Rows, each followed by one of two labels for a hidden trait (new trait and labels in each part)
[ 10   3  -9   1   6  46  22  14  20  20   1 -10  -1  16  -9  -4  24 -22
   7 -16 -12  32 -22  -4   9   8  -4   8  15   1  30  20   6  -2 -11]
DH
[ 48 -17 -15  29  17  21 -10  14 -19  26  12   8  20 -12 -17   7  -4 -13
   4 -38  35  13 -25  39 -27  -9 -38   1  14   3  26  -8  31  -5 -18]
JM
[ 24 -16 -24   4   6  18 -12  16  -5  17  17   3   2 -19 -22  12 -28 -21
  10 -36 -11  16 -41  40 -17 -19 -25   5  -4  -9  32  12  12  -5 -23]
JM
[-110    7  -11   -8    3   54  -18  -29   43    7    1  -21    7   -6
   -3   -3   42  -20   22  -40    7   50   -4   10   21  -18   -4    4
    3  -22   78  -14   30   -7   -9]
DH
[ 27 -21   2  39 -18  45 -39 -23  22  22  20  -9  54 -41  -5 -35  -9  15
  36 -19  83   2 -22 -21 -18 -18 -41  11  -3 -45  39 -60  39 -15  -6]
JM
[-98   2 -37 -71  30 -11 -19   7  10 -45  14 -15 -90  -4 -12  77 -86  -4
 -33 -18 -94  22  -8  66  56 -55  19  -1 -25  15 -24  70 -71  -6 -33]
JM
[ 51   4 -17  43  -5  -2 -12  -2 -23   1  28 -11 -17 -46  -5   0  -7 -24
  10  -2   9  -8 -30  17 -20   2  -1   7 -31  -8  78 -12  11  -7 -24]
JM
[ 16  -6 -26  46 -12 -27 -14   5 -19 -14  -1 -21 -30 -38 -19  -8 -11  -2
   4  12 -19 -14 -24   5 -10 -17  24   5 -17 -34  24  21  -3 -15   7]
JM
[-36 -22 -11   3  15  50 -30   4  15  13  20 -10  22 -15 -23   7 -26   5
   2 -47  25  29 -29  26  -9 -37 -48 -15  -2 -17   3   2   4  -9 -33]
JM
[-31   9  -7 -22  16  52  -9 -10  33  10  22  -8   0  14   7   9  53  -3
   4 -15 -10  32 -21  14   4 -24 -14  -5 -12  15  24   6  -7  -9  -9]
DH
[-10 -17 -13  -2 -16  32 -15   4  17  -5  19 -13  -4 -31   1  -3 -41   5
  14 -48 -25  12 -37  24  -1 -28  -8  17 -21 -11  10  19  -9  -3 -14]
JM
[ 82  -1  -3 -13  23  22  20   4  -2  17  18   0 -15  12   1  14  34  -1
 -18 -12 -36  -3 -24  30 -13  -2  -5   6  -4  19 -36  28 -24   4   9]
DH
[ 43 -15  -8  22   5  46  -2  13  -6  25  24  12  25  -8 -26   3  -7 -21
   5 -52  34  20 -35  34 -33  -8 -45   0   2  -4  33 -16  27  -4 -25]
JM
[ -5   6 -28 -10  21 -17   4  25 -15 -18   9   0 -52 -12 -10  38 -52 -23
 -10 -39 -52  15 -26  45   4  -8   8   0 -10  18  17  46 -25   2 -20]
JM
[ 83 -33   4  53  -1  60 -12  22 -12  53  23  15  62 -17 -33 -21  15 -10
  20 -63  85  20 -41  28 -54  -2 -63  -6  35  -8  39 -37  58  -7 -28]
JM
[ 35 -14  -3  12  15  38 -17   5   0  23  20   4  16 -14 -23   5   0 -14
   6 -47  37  28 -36  30 -24 -16 -58  -4   2  -9  26 -23  28  -1 -29]
JM
[ 127   18   -3   38  -10   18    6   37   20    9    7   41   24  -25
    0  -36   20    8  -68   13  -34  -17  -69  -31  -44  -11   14   22
   -3   18 -127   42  -63  -18   11]
DH
[-72 -13 -26 -30  13  29  -7  21  16 -13  29 -18 -50 -26   1  44 -85  -2
  -3 -43 -59  33 -38  44  22 -25 -13   1 -33 -12 -13  51 -48   1 -44]
JM
[-12  14  -8  12  15  27   7 -12   2   8  19 -11 -12 -23  11   6  61 -18
   8 -25 -25  21 -20  38 -14  -8  20  -4 -25  -8  47   0  13  10  11]
DH
[ 14 -10 -11   2   1  27 -18   9   4   4  11  -7  -7 -19 -11   2 -26  -8
   5 -30  -8   3 -44  13   0 -13  -7   7 -13 -17  41   1  -8  -5  -4]
JM
[-127  -30    4   26   66   64  -10  -51   -8   29  -19  -52  -23  -38
  -22   51   32    3   25  -86  -21   27   48  107   37  -37    1   30
  -51 -114   -1  -30   25   29  -17]
DH
[ 10 -23  -6   0 -28  58 -42 -23  24  11  -1  -5  32 -36 -14 -36  22  15
  31 -45  46  -4 -35   1 -16 -17   0  17   8 -33  28 -24  -4 -24  -2]
JM
[ 29 -19 -11  30  14  24 -21  13   0  27  29   2  24 -18 -19  13 -20 -13
   4 -42  35  24 -29  35 -21 -16 -48  -3  -2  -5  30 -18  40  -3 -28]
JM
[ 10  -2 -10   5 -17 -10 -15  13  12 -34  27 -26 -37 -48  41  -1 -85   2
  20 -22 -25  -5 -35 -19   9  -2  -1  19 -54 -39  -7  20 -35   0   0]
JM
[-40   1 -13  -9  30  48  25  -2   1  16   9 -32  -1  21  14  23  36 -29
  30 -30 -32  43   3  27   5  11  -3  -6 -15 -17  91   6  32  14 -18]
DH
[-11  19   4  -8  30  23 -23 -22  21   2  22  14   9  -9  20  -1  36  29
 -18 -14   7   9   6  18 -14 -32 -27 -20 -35  22 -69  -5 -14  -1  -6]
DH
[   2    8    0   29   35  -26   25   53   -9  -12   35   -9   -2   -3
   31   29 -127  -12   -3  -36    0   36  -13   18  -12   14  -70  -11
  -42   17  -30   20   43   26  -45]
JM
[ 19  41 -15 -27 -19  43  -6  29  61   1  35  22  31  21  26 -32  55  -2
  -7  19  29  39 -51 -57 -10 -12 -17 -33  28  91  39  19 -16 -28   3]
DH
[ -88  -11  -40  -69  -61   -3  -30   -4   15  -43   -2  -20  -82  -26
  -16   27  -48    7   -9  -25  -99   13  -26   48   45  -48   70   11
   -8   -9  -16   85 -101  -24  -14]
JM
[  -9  -35  -21  -22   17   90  -19   24   10   35   19    8   22   -4
  -53   21   -1  -21    1 -100   25   46  -47   73  -19  -29  -48   -5
   21   10   -5   11    4   -7  -51]
JM
